Below are the code and all the weights of a small trained network. Each question names an input and a target symbol and asks about switching units off, where a switched-off unit gives its printed mean instead of its output.

import numpy as np


def w(rows, s, z=0):
    codes = np.array(rows[::2]) - 128.0
    scale = np.full(codes.shape[1], s)
    scale[-1] = z or s
    return codes * scale


def f(y):
    return np.maximum(y, 0)


def softmax(a):
    e = np.exp(a - a.max(-1, keepdims=True))
    return e / e.sum(-1, keepdims=True)


def log_softmax(a):
    a = a - a.max(-1, keepdims=True)
    return a - np.log(np.exp(a).sum(-1, keepdims=True))


def net(x, mask):
    ids = ['αβδζξπτφ'.index(c) for c in x.split()]
    T = len(ids)
    res = E[ids] + P[:T]
    u = 0
    for l in range(2):
        r = res
        for j in range(2):
            rows = slice(3 * j, 3 * j + 3)
            q, k, v = (r @ M[l][rows].T for M in (Q, K, V))
            z = softmax(np.where(np.tri(T) > 0, q @ k.T / 3**0.5, -1e9)) @ v
            o = O[l][rows]
            res = res + np.where(mask[u + j], z, o[:, -1]) @ o[:, :-1]
        u += 2
        y = f(res @ A[l][:, :-1].T + A[l][:, -1])
        res = res + np.where(mask[u : u + 8], y, B[l][:, -1]) @ B[l][:, :-1]
        u += 8
    return log_softmax(res[-1] @ U[:, :-1].T + U[:, -1])


Q, K, V, O, A, B = {}, {}, {}, {}, {}, {}
E = w([
[91,187,68,136,151,60],'α',
[172,95,165,189,141,59],'β',
[138,119,165,171,87,49],'δ',
[145,55,163,191,206,163],'ζ',
[64,90,78,208,133,127],'ξ',
[138,68,77,232,152,73],'π',
[55,64,178,129,101,130],'τ',
[160,89,103,3,212,95],'φ',
],0.013)
P = w([
[158,215,94,51,138,189],'0',
[126,121,254,192,245,86],'1',
[117,93,233,204,211,63],'2',
[107,96,194,153,170,62],'3',
[82,146,131,102,88,51],'4',
[87,93,109,98,98,49],'5',
[91,59,82,99,83,47],'6',
[109,14,109,97,87,43],'7',
[89,19,95,97,66,30],'8',
[104,25,88,90,58,21],'9',
],0.0054)
Q[0] = w([
[216,132,129,88,143,49],'0.h0',
[27,45,73,238,209,6],'0.h0',
[50,27,180,181,126,5],'0.h0',
[112,2,110,138,166,44],'0.h1',
[116,106,142,133,179,93],'0.h1',
[92,191,131,138,174,21],'0.h1',
],0.0075)
K[0] = w([
[83,137,66,181,69,170],'0.h0',
[119,6,109,78,44,97],'0.h0',
[64,37,66,75,120,113],'0.h0',
[117,126,10,89,106,82],'0.h1',
[146,121,95,59,145,113],'0.h1',
[182,2,98,67,119,156],'0.h1',
],0.0093)
V[0] = w([
[20,106,103,151,115,193],'0.h0',
[160,128,11,235,165,130],'0.h0',
[144,141,189,144,2,106],'0.h0',
[175,21,162,146,181,166],'0.h1',
[92,164,88,43,203,161],'0.h1',
[74,133,124,144,77,118],'0.h1',
],0.0085)
O[0] = w([
[10,138,145,180,172,163,179],'0.h0',
[131,134,68,192,64,189,252],'0.h0',
[157,194,156,142,157,84,40],'0.h0',
[137,45,113,140,201,159,218],'0.h1',
[70,78,131,58,67,141,128],'0.h1',
[94,218,183,171,138,120,87],'0.h1',
],0.011,0.0022)
A[0] = w([
[144,84,158,159,72,74,67],'0.n0',
[102,111,72,184,171,150,198],'0.n1',
[86,192,11,84,204,64,255],'0.n2',
[133,167,248,189,115,83,57],'0.n3',
[136,126,32,81,173,147,192],'0.n4',
[55,109,169,125,196,237,235],'0.n5',
[158,120,139,3,156,144,47],'0.n6',
[78,54,126,142,147,74,157],'0.n7',
],0.0063,0.0019)
B[0] = w([
[117,78,127,112,154,150,180],'0.n0',
[108,169,215,184,75,149,227],'0.n1',
[119,46,254,186,104,139,185],'0.n2',
[21,170,215,231,132,155,182],'0.n3',
[209,133,235,165,69,129,177],'0.n4',
[188,164,222,156,125,95,198],'0.n5',
[51,115,113,251,96,87,165],'0.n6',
[121,124,169,79,203,177,254],'0.n7',
],0.005,0.007)
Q[1] = w([
[114,214,84,156,142,117],'1.h0',
[119,198,115,192,73,146],'1.h0',
[57,44,229,208,100,59],'1.h0',
[115,2,141,198,109,142],'1.h1',
[123,153,41,161,188,111],'1.h1',
[147,98,207,158,125,191],'1.h1',
],0.0057)
K[1] = w([
[92,58,98,123,126,48],'1.h0',
[126,103,120,152,178,109],'1.h0',
[255,91,65,119,90,239],'1.h0',
[163,200,159,95,125,112],'1.h1',
[113,79,171,87,164,85],'1.h1',
[100,188,108,73,54,145],'1.h1',
],0.0071)
V[1] = w([
[196,85,156,180,144,145],'1.h0',
[201,108,60,73,169,83],'1.h0',
[85,108,237,101,132,226],'1.h0',
[106,130,184,98,205,98],'1.h1',
[45,164,142,140,33,111],'1.h1',
[80,60,126,181,165,255],'1.h1',
],0.0082)
O[1] = w([
[222,136,135,106,97,158,254],'1.h0',
[91,140,143,62,63,182,49],'1.h0',
[191,161,27,83,243,69,172],'1.h0',
[103,129,233,91,201,120,131],'1.h1',
[64,79,39,203,172,43,165],'1.h1',
[117,137,85,169,207,255,198],'1.h1',
],0.0069,0.0089)
A[1] = w([
[56,64,168,164,65,20,250],'1.n0',
[188,135,9,149,31,174,21],'1.n1',
[113,207,59,148,138,192,151],'1.n2',
[164,159,159,165,132,122,130],'1.n3',
[2,110,154,158,96,108,83],'1.n4',
[130,132,118,110,87,157,105],'1.n5',
[110,91,30,156,240,26,167],'1.n6',
[62,66,105,166,160,157,67],'1.n7',
],0.0056,0.0025)
B[1] = w([
[172,175,57,50,159,43,200],'1.n0',
[117,5,194,133,123,37,162],'1.n1',
[217,156,112,44,167,101,157],'1.n2',
[77,156,113,162,73,103,163],'1.n3',
[129,201,103,93,102,113,159],'1.n4',
[90,73,100,147,120,184,136],'1.n5',
[69,217,154,43,2,239,249],'1.n6',
[99,70,152,63,114,124,181],'1.n7',
],0.0056,0.014)
U = w([
[104,125,88,129,80,87,32],'α',
[148,125,196,143,33,153,188],'β',
[177,116,159,166,146,22,99],'δ',
[213,159,113,123,151,139,89],'ζ',
[80,153,98,178,89,202,187],'ξ',
[117,30,124,250,138,96,252],'π',
[47,108,210,139,188,106,87],'τ',
[101,3,119,65,135,133,67],'φ',
],0.0045,0.0024)

Each question gives the input, a string of symbols that net reads in full, and the target symbol t.
The units are the heads (3 rows each of Q, K, V and O) and the neurons (one row each of A and B). Each row of codes is followed by its name. A weight is (code - 128) times the scale printed after its matrix; where a second scale follows, it is the last column's (O, A, B and U).
mask holds one flag per unit, layer by layer, with each layer's heads first. A switched-off unit (its flag False) gives its mean, the last column of its rows in O or B, instead of its output. The means were averaged over made-up inputs and are rounded, as every weight is.
A unit's drop is (log p(t) with every unit on - log p(t) with that unit switched off) / (log p(t) with every unit on - log p(t) with every unit switched off).
The circuit of an input: a set's keep is (log p(t) with only the set's units on - log p(t) with every unit switched off) / (log p(t) with every unit on - log p(t) with every unit switched off). Starting from the 12 units with the biggest drops (on a tie, the unit counted first), units are removed one at a time, each time the one whose removal leaves the highest keep (on an exact tie, the one counted first), for as long as the keep stays at least 0.8.
circuit, biggest first: the units of the circuit, biggest drop first
top k neurons: the k neurons with the biggest drops, biggest first
top k neurons in layer l: the k neurons of layer l with the biggest drops, biggest first
heads that matter: for each layer, one digit per head in row order, 1 if its drop is at least 0.15 and else 0, layers parted by /
input π ξ α π α β ξ α, target π: circuit, biggest first -> [0.h0, 1.h0, 0.n2, 1.n6]
input φ α ζ φ ξ ζ τ τ α, target τ: heads that matter -> 10 / 01
input τ ξ ξ, target τ: heads that matter -> 10 / 01
input β τ ξ β β δ τ ζ, target τ: circuit, biggest first -> [0.h0, 1.h1]
input τ δ ξ β τ τ π π φ, target τ: heads that matter -> 10 / 01
input φ δ τ φ δ φ π, target φ: circuit, biggest first -> [0.h1, 0.h0, 1.h0]
input τ β β τ ξ τ τ, target τ: circuit, biggest first -> [0.h0, 1.h1]
input φ ξ ξ τ, target φ: circuit, biggest first -> [0.h1, 1.h0]
input α α π π α δ, target α: heads that matter -> 01 / 01
input π β π α π π, target π: top 2 neurons -> [1.n1, 1.n6]
input β ξ ξ τ δ π β π τ β, target τ: top neuron in layer 1 -> [1.n6]
input ξ β τ φ, target ξ: heads that matter -> 10 / 11
input δ φ φ φ, target δ: top 2 neurons in layer 0 -> [0.n4, 0.n6]
input β π α, target β: circuit, biggest first -> [0.h0, 1.h0, 1.h1, 0.h1]
input π α π ξ β π ξ, target π: heads that matter -> 10 / 11
input φ β ζ, target φ: heads that matter -> 11 / 00
input ζ ζ φ τ, target ζ: circuit, biggest first -> [1.h0, 1.h1, 0.h1, 0.n5]
input ζ ξ τ, target ζ: circuit, biggest first -> [1.h0, 0.h1, 1.h1]
input α β δ α, target α: heads that matter -> 01 / 11
input ξ δ β, target ξ: circuit, biggest first -> [1.n6, 0.h0, 1.h1, 1.h0]
input φ φ ξ ξ, target φ: heads that matter -> 11 / 00
input ζ ζ ξ ξ, target ζ: circuit, biggest first -> [1.h0, 0.h1, 1.h1]
input β δ ξ ξ π, target β: circuit, biggest first -> [0.h0, 1.h1, 0.n1]
input δ δ β ζ ξ δ δ ζ α δ, target δ: circuit, biggest first -> [0.h0, 1.h1, 1.n6]
input π α π φ, target π: top 2 neurons -> [1.n6, 0.n4]
input β ξ ξ, target β: circuit, biggest first -> [0.h0, 1.h0, 1.h1, 0.n1]
input π π ξ π δ ξ ξ β, target π: circuit, biggest first -> [0.h0, 1.h0, 1.n6]
input ζ β ξ φ ζ ξ ζ ζ β, target ζ: heads that matter -> 01 / 11
